Here is a tiny trained network, its code and every weight. The questions are about switching its units off for an input and a target symbol, where a switched-off unit gives its printed mean instead of its output.

import numpy as np


def w(rows, s, z=0):
    codes = np.array(rows[::2]) - 128.0
    scale = np.full(codes.shape[1], s)
    scale[-1] = z or s
    return codes * scale


def f(y):
    return y / 2 * (1 + np.tanh(0.7978845608 * (y + 0.044715 * y**3)))


def softmax(a):
    e = np.exp(a - a.max(-1, keepdims=True))
    return e / e.sum(-1, keepdims=True)


def log_softmax(a):
    a = a - a.max(-1, keepdims=True)
    return a - np.log(np.exp(a).sum(-1, keepdims=True))


def net(x, mask):
    ids = ['βδεζηθλμξσφ'.index(c) for c in x.split()]
    T = len(ids)
    res = E[ids] + P[:T]
    u = 0
    for l in range(2):
        q, k, v = (res @ M[l].T for M in (Q, K, V))
        z = softmax(np.where(np.tri(T) > 0, q @ k.T / 3**0.5, -1e9)) @ v
        res = res + np.where(mask[u], z, O[l][:, -1]) @ O[l][:, :-1]
        u += 1
        y = f(res @ A[l][:, :-1].T + A[l][:, -1])
        res = res + np.where(mask[u : u + 16], y, B[l][:, -1]) @ B[l][:, :-1]
        u += 16
    return log_softmax(res[-1] @ U[:, :-1].T + U[:, -1])


Q, K, V, O, A, B = {}, {}, {}, {}, {}, {}
E = w([
[105,155,167,122,103,80],'β',
[71,105,100,123,93,141],'δ',
[197,163,158,168,159,109],'ε',
[139,160,138,190,164,107],'ζ',
[163,166,174,196,104,116],'η',
[153,152,152,118,132,132],'θ',
[162,163,163,98,119,80],'λ',
[54,135,183,145,32,136],'μ',
[139,111,90,182,111,202],'ξ',
[80,176,140,154,219,62],'σ',
[1,135,76,116,174,183],'φ',
],0.026)
P = w([
[42,2,144,79,155,127],'0',
[35,212,196,163,87,105],'1',
[58,216,169,170,91,125],'2',
[102,172,136,124,106,143],'3',
[66,171,114,109,110,127],'4',
[82,166,67,117,149,135],'5',
[110,174,76,130,160,116],'6',
[113,170,56,165,144,120],'7',
],0.0078)
Q[0] = w([
[131,2,74,84,126,106],'L0H0',
[146,158,154,98,40,140],'L0H0',
[82,186,80,152,82,131],'L0H0',
],0.0083)
K[0] = w([
[216,93,232,253,38,46],'L0H0',
[68,55,177,231,25,174],'L0H0',
[160,30,217,29,246,231],'L0H0',
],0.0042)
V[0] = w([
[239,143,106,232,160,149],'L0H0',
[174,117,21,85,104,225],'L0H0',
[254,48,238,5,201,173],'L0H0',
],0.0065)
O[0] = w([
[9,150,203,159,123,86,82],'L0H0',
[178,125,129,118,113,252,68],'L0H0',
[108,120,166,25,94,54,1],'L0H0',
],0.013,0.0078)
A[0] = w([
[143,222,131,136,161,80,144],'L0N0',
[162,76,96,127,92,98,81],'L0N1',
[141,177,210,94,120,140,132],'L0N2',
[51,100,112,107,223,127,152],'L0N3',
[154,124,167,140,68,157,150],'L0N4',
[146,52,68,169,181,60,62],'L0N5',
[164,45,112,180,153,109,109],'L0N6',
[179,229,169,124,142,80,102],'L0N7',
[158,191,173,51,159,101,90],'L0N8',
[113,102,151,254,118,144,135],'L0N9',
[165,200,120,109,144,105,187],'L0N10',
[95,225,85,93,36,102,169],'L0N11',
[51,99,202,129,126,90,123],'L0N12',
[56,88,138,84,149,92,115],'L0N13',
[166,132,132,168,92,185,137],'L0N14',
[210,143,97,187,116,91,254],'L0N15',
],0.0089,0.0056)
B[0] = w([
[169,76,79,85,98,144,200],'L0N0',
[122,131,254,123,145,120,126],'L0N1',
[83,110,62,158,173,214,142],'L0N2',
[202,148,128,139,173,120,168],'L0N3',
[117,88,26,81,174,124,143],'L0N4',
[125,136,212,98,100,96,161],'L0N5',
[134,177,162,116,86,91,166],'L0N6',
[103,106,55,145,114,169,188],'L0N7',
[221,92,141,148,110,173,144],'L0N8',
[105,174,154,89,116,97,241],'L0N9',
[58,74,75,146,113,126,176],'L0N10',
[163,45,90,111,109,109,155],'L0N11',
[180,149,85,188,208,164,177],'L0N12',
[179,137,110,223,173,184,154],'L0N13',
[92,97,97,60,166,90,205],'L0N14',
[36,103,118,124,95,148,252],'L0N15',
],0.0065,0.016)
Q[1] = w([
[56,122,7,170,208,77],'L1H0',
[81,94,176,243,139,121],'L1H0',
[2,45,145,102,173,133],'L1H0',
],0.0058)
K[1] = w([
[147,60,238,70,190,130],'L1H0',
[100,46,121,200,123,158],'L1H0',
[73,102,155,36,253,85],'L1H0',
],0.0076)
V[1] = w([
[70,84,167,217,147,192],'L1H0',
[180,150,141,169,255,179],'L1H0',
[92,173,240,161,117,104],'L1H0',
],0.0082)
O[1] = w([
[214,210,123,98,17,217,168],'L1H0',
[147,167,32,2,130,91,255],'L1H0',
[122,184,42,169,120,69,50],'L1H0',
],0.0079,0.016)
A[1] = w([
[148,101,125,125,106,162,143],'L1N0',
[138,91,121,68,129,119,133],'L1N1',
[140,147,135,157,15,113,76],'L1N2',
[129,159,100,96,201,78,138],'L1N3',
[106,108,65,100,130,163,73],'L1N4',
[58,195,121,109,153,140,156],'L1N5',
[134,94,79,64,2,85,156],'L1N6',
[99,115,140,61,108,83,52],'L1N7',
[84,80,12,157,115,163,116],'L1N8',
[100,54,142,196,158,164,144],'L1N9',
[80,94,158,169,188,160,108],'L1N10',
[189,69,95,160,79,113,3],'L1N11',
[163,128,154,165,66,124,127],'L1N12',
[95,68,102,149,18,100,74],'L1N13',
[149,89,167,155,73,64,84],'L1N14',
[189,77,177,121,163,179,143],'L1N15',
],0.0095,0.0044)
B[1] = w([
[69,129,115,149,129,144,152],'L1N0',
[195,84,155,154,162,104,178],'L1N1',
[211,79,92,160,210,185,142],'L1N2',
[34,143,182,255,126,149,195],'L1N3',
[118,149,211,180,129,68,227],'L1N4',
[135,74,127,114,92,80,186],'L1N5',
[63,119,133,164,173,145,236],'L1N6',
[134,155,125,191,187,241,144],'L1N7',
[166,155,138,125,151,87,254],'L1N8',
[213,209,170,27,83,74,168],'L1N9',
[140,173,120,69,83,131,158],'L1N10',
[52,115,102,58,92,133,135],'L1N11',
[129,100,206,122,201,146,127],'L1N12',
[153,132,173,172,150,157,147],'L1N13',
[165,254,131,163,231,132,131],'L1N14',
[83,164,106,162,49,90,160],'L1N15',
],0.006,0.02)
U = w([
[97,214,119,47,253,154,93],'β',
[107,148,108,183,88,95,34],'δ',
[123,194,197,146,115,70,18],'ε',
[78,155,202,212,137,221,168],'ζ',
[187,137,110,200,139,136,110],'η',
[110,53,120,148,142,83,253],'θ',
[90,149,211,50,179,50,38],'λ',
[90,96,155,105,230,166,118],'μ',
[136,152,217,198,117,141,81],'ξ',
[35,177,176,92,70,131,228],'σ',
[17,125,186,168,176,109,81],'φ',
],0.0059,0.0036)

Each question gives the input, a string of symbols that net reads in full, and the target symbol t.
The units are the heads (3 rows each of Q, K, V and O) and the neurons (one row each of A and B). Each row of codes is followed by its name. A weight is (code - 128) times the scale printed after its matrix; where a second scale follows, it is the last column's (O, A, B and U).
mask holds one flag per unit, layer by layer, with each layer's heads first. A switched-off unit (its flag False) gives its mean, the last column of its rows in O or B, instead of its output. The means were averaged over made-up inputs and are rounded, as every weight is.
A unit's drop is (log p(t) with every unit on - log p(t) with that unit switched off) / (log p(t) with every unit on - log p(t) with every unit switched off).
The circuit of an input: a set's keep is (log p(t) with only the set's units on - log p(t) with every unit switched off) / (log p(t) with every unit on - log p(t) with every unit switched off). Starting from the 12 units with the biggest drops (on a tie, the unit counted first), units are removed one at a time, each time the one whose removal leaves the highest keep (on an exact tie, the one counted first), for as long as the keep stays at least 0.8.
units of the circuit, in order: the units of the circuit, biggest drop first
most important unit: the unit with the biggest drop
top k neurons: the k neurons with the biggest drops, biggest first
top k neurons in layer l: the k neurons of layer l with the biggest drops, biggest first
input σ ε λ ξ, target φ: units of the circuit, in order	L1H0, L0H0
input ξ μ δ, target ζ: units of the circuit, in order	L1H0
input σ η η δ ζ η λ σ, target φ: units of the circuit, in order	L1N3, L0H0
input φ ε μ ξ λ, target μ: units of the circuit, in order	L0N14, L1H0, L0H0
input ξ ζ λ η β, target ζ: top 2 neurons in layer 0	L0N14, L0N3
input λ δ ε δ, target λ: units of the circuit, in order	L0H0, L1H0, L1N9
input φ ζ ε, target μ: units of the circuit, in order	L0N14, L0H0, L1H0, L0N15
input ξ ε ε, target σ: top 2 neurons in layer 0	L0N4, L0N14
input φ λ ξ ε, target μ: units of the circuit, in order	L0N14, L0H0, L1H0
input ε δ ε, target β: top 2 neurons	L0N12, L0N13
input λ ε φ μ σ θ, target λ: units of the circuit, in order	L0H0, L1H0, L1N9, L0N15
input ε ζ ξ, target β: top 4 neurons in layer 0	L0N12, L0N13, L0N2, L0N9
input φ ε λ β, target μ: units of the circuit, in order	L0H0, L1H0
input ξ η η, target σ: top 3 neurons	L0N4, L0N14, L0N15
input φ λ η, target μ: units of the circuit, in order	L0N14, L0H0, L1H0
input λ ε ε, target λ: units of the circuit, in order	L0H0
input λ ζ η λ ξ δ, target λ: top 2 neurons	L1N9, L0N11
input ε λ φ β ε, target β: top 4 neurons	L0N14, L0N15, L0N12, L0N13
input λ δ δ ξ ε, target λ: top 3 neurons	L0N15, L1N9, L1N3
input λ μ φ θ θ σ φ μ, target λ: top 4 neurons in layer 0	L0N14, L0N15, L0N4, L0N11
input η ξ ε ε σ, target δ: most important unit	L1H0
input φ ξ ε ε μ, target μ: top 2 neurons	L0N14, L0N4
